Here is a tiny trained network, its code and every weight. The questions are about switching its units off for an input and a class, where a switched-off unit gives its printed mean instead of its output.

import numpy as np


def w(rows, s, z=0):
    codes = np.array(rows[::2]) - 128.0
    scale = np.full(codes.shape[1], s)
    scale[-1] = z or s
    return codes * scale


def norm(h):
    return h / np.sqrt((h * h).mean(-1, keepdims=True) + 1e-5)


def f(y):
    return y / 2 * (1 + np.tanh(0.7978845608 * (y + 0.044715 * y**3)))


def log_softmax(a):
    a = a - a.max(-1, keepdims=True)
    return a - np.log(np.exp(a).sum(-1, keepdims=True))


def net(x, mask):
    res = np.array(x, float).reshape(1, 3) / 4 @ E
    u = 0
    for l in range(3):
        y = f(norm(res) @ A[l][:, :-1].T + A[l][:, -1])
        res = res + np.where(mask[u : u + 13], y, B[l][:, -1]) @ B[l][:, :-1]
        u += 13
    return log_softmax(norm(res)[-1] @ U[:, :-1].T + U[:, -1])


A, B = {}, {}
E = w([
[129,191,169,131],'x0',
[247,87,140,127],'x1',
[124,87,180,179],'x2',
],0.012)
A[0] = w([
[100,30,78,150,85],'0.n0',
[35,124,161,110,117],'0.n1',
[112,66,185,226,15],'0.n2',
[119,142,76,123,29],'0.n3',
[99,76,100,120,32],'0.n4',
[104,108,135,86,32],'0.n5',
[226,128,132,156,3],'0.n6',
[122,71,66,156,27],'0.n7',
[126,113,118,93,8],'0.n8',
[121,73,249,154,63],'0.n9',
[99,87,77,115,7],'0.n10',
[112,189,197,107,128],'0.n11',
[104,145,189,73,73],'0.n12',
],0.012,0.0065)
B[0] = w([
[90,144,237,42,212],'0.n0',
[148,75,135,192,255],'0.n1',
[115,87,204,195,197],'0.n2',
[150,103,36,59,106],'0.n3',
[78,136,119,35,120],'0.n4',
[130,67,55,101,92],'0.n5',
[189,129,108,198,196],'0.n6',
[122,117,214,1,138],'0.n7',
[100,98,44,131,91],'0.n8',
[124,118,198,145,224],'0.n9',
[122,176,161,60,119],'0.n10',
[229,168,192,78,239],'0.n11',
[151,92,158,36,132],'0.n12',
],0.0088,0.0039)
A[1] = w([
[106,163,144,101,130],'1.n0',
[74,127,129,136,114],'1.n1',
[166,198,88,95,133],'1.n2',
[117,67,155,31,113],'1.n3',
[140,151,79,88,133],'1.n4',
[248,130,159,150,172],'1.n5',
[139,151,51,93,137],'1.n6',
[148,152,183,125,114],'1.n7',
[71,162,135,164,104],'1.n8',
[120,98,101,140,9],'1.n9',
[139,161,37,90,114],'1.n10',
[151,160,113,197,110],'1.n11',
[54,180,140,166,124],'1.n12',
],0.016,0.011)
B[1] = w([
[127,92,82,123,144],'1.n0',
[183,90,53,146,137],'1.n1',
[126,107,217,187,166],'1.n2',
[10,101,108,49,150],'1.n3',
[98,69,171,152,144],'1.n4',
[94,96,61,112,247],'1.n5',
[111,70,214,152,149],'1.n6',
[93,172,90,63,166],'1.n7',
[144,60,83,132,143],'1.n8',
[169,120,120,166,122],'1.n9',
[161,108,217,187,148],'1.n10',
[127,147,158,34,144],'1.n11',
[209,85,65,104,160],'1.n12',
],0.012,0.015)
A[2] = w([
[168,215,115,169,2],'2.n0',
[158,189,164,101,42],'2.n1',
[85,180,79,149,12],'2.n2',
[135,252,136,121,93],'2.n3',
[137,247,124,183,90],'2.n4',
[117,112,231,184,74],'2.n5',
[66,128,104,152,158],'2.n6',
[88,77,160,122,146],'2.n7',
[83,172,82,114,103],'2.n8',
[196,237,141,103,134],'2.n9',
[69,182,124,112,94],'2.n10',
[157,99,72,171,117],'2.n11',
[135,138,184,167,45],'2.n12',
],0.019,0.0077)
B[2] = w([
[173,254,234,24,123],'2.n0',
[56,21,87,41,152],'2.n1',
[191,138,191,38,120],'2.n2',
[57,117,164,67,173],'2.n3',
[106,131,139,114,135],'2.n4',
[227,193,220,150,255],'2.n5',
[212,176,105,73,154],'2.n6',
[147,198,156,145,253],'2.n7',
[194,155,190,145,153],'2.n8',
[14,36,130,135,195],'2.n9',
[148,164,81,45,158],'2.n10',
[151,150,78,115,213],'2.n11',
[151,145,158,64,156],'2.n12',
],0.013,0.008)
U = w([
[198,141,237,198,148],'0',
[167,24,27,181,124],'1',
[55,47,188,46,132],'2',
[170,156,146,104,171],'3',
[74,184,103,254,6],'4',
[75,188,105,247,6],'5',
],0.018,0.013)

Each question gives the input, the list of numbers given to net, and the class t.
The units are the neurons (one row each of A and B). Each row of codes is followed by its name. A weight is (code - 128) times the scale printed after its matrix; where a second scale follows, it is the last column's (A, B and U).
mask holds one flag per neuron, layer by layer. A switched-off neuron (its flag False) gives its mean, the last column of its row in B, instead of its output. The means were averaged over made-up inputs and are rounded, as every weight is.
A unit's drop is (log p(t) with every unit on - log p(t) with that unit switched off) / (log p(t) with every unit on - log p(t) with every unit switched off).
The circuit of an input: a set's keep is (log p(t) with only the set's units on - log p(t) with every unit switched off) / (log p(t) with every unit on - log p(t) with every unit switched off). Starting from the 12 units with the biggest drops (on a tie, the unit counted first), units are removed one at a time, each time the one whose removal leaves the highest keep (on an exact tie, the one counted first), for as long as the keep stays at least 0.8.
circuit, biggest first: the units of the circuit, biggest drop first
unit that matters most: the unit with the biggest drop
top k neurons: the k neurons with the biggest drops, biggest first
top k neurons in layer l: the k neurons of layer l with the biggest drops, biggest first
drop when u is switched off: that unit's drop, to one decimal
input [6,-7,6], class 1: top 2 neurons	[1.n12, 1.n2]
input [-8,5,-6], class 2: circuit, biggest first	[1.n3, 0.n0]
input [2,7,5], class 1: circuit, biggest first	[1.n5, 2.n5]
input [-2,-4,3], class 1: circuit, biggest first	[1.n12, 1.n1]
input [-6,-7,-6], class 1: circuit, biggest first	[1.n1, 1.n12]
input [3,-4,-4], class 0: circuit, biggest first	[1.n5]
input [-3,4,-3], class 1: top 2 neurons	[1.n5, 2.n5]
input [2,-3,2], class 3: top 2 neurons	[0.n11, 2.n5]
input [0,-2,1], class 3: top 3 neurons	[0.n1, 1.n11, 1.n12]
input [7,7,5], class 1: top 4 neurons	[1.n5, 0.n0, 0.n6, 2.n3]
input [5,-2,3], class 2: top 2 neurons	[0.n11, 1.n3]
input [8,-1,6], class 2: top 2 neurons in layer 1	[1.n7, 1.n2]
input [-8,6,-6], class 2: top 2 neurons	[1.n3, 2.n5]
input [0,1,-1], class 3: unit that matters most	1.n5
input [0,3,2], class 3: top 3 neurons in layer 1	[1.n12, 1.n5, 1.n1]
input [-1,-8,8], class 0: top 3 neurons	[1.n5, 0.n1, 0.n2]
input [-8,-8,-5], class 1: top 2 neurons	[1.n1, 0.n11]
input [8,-5,4], class 2: drop when 1.n12 is switched off	0.0
input [-8,5,-5], class 2: drop when 1.n3 is switched off	0.8
input [7,-3,0], class 2: unit that matters most	0.n11
input [7,2,-5], class 2: drop when 0.n11 is switched off	1.8
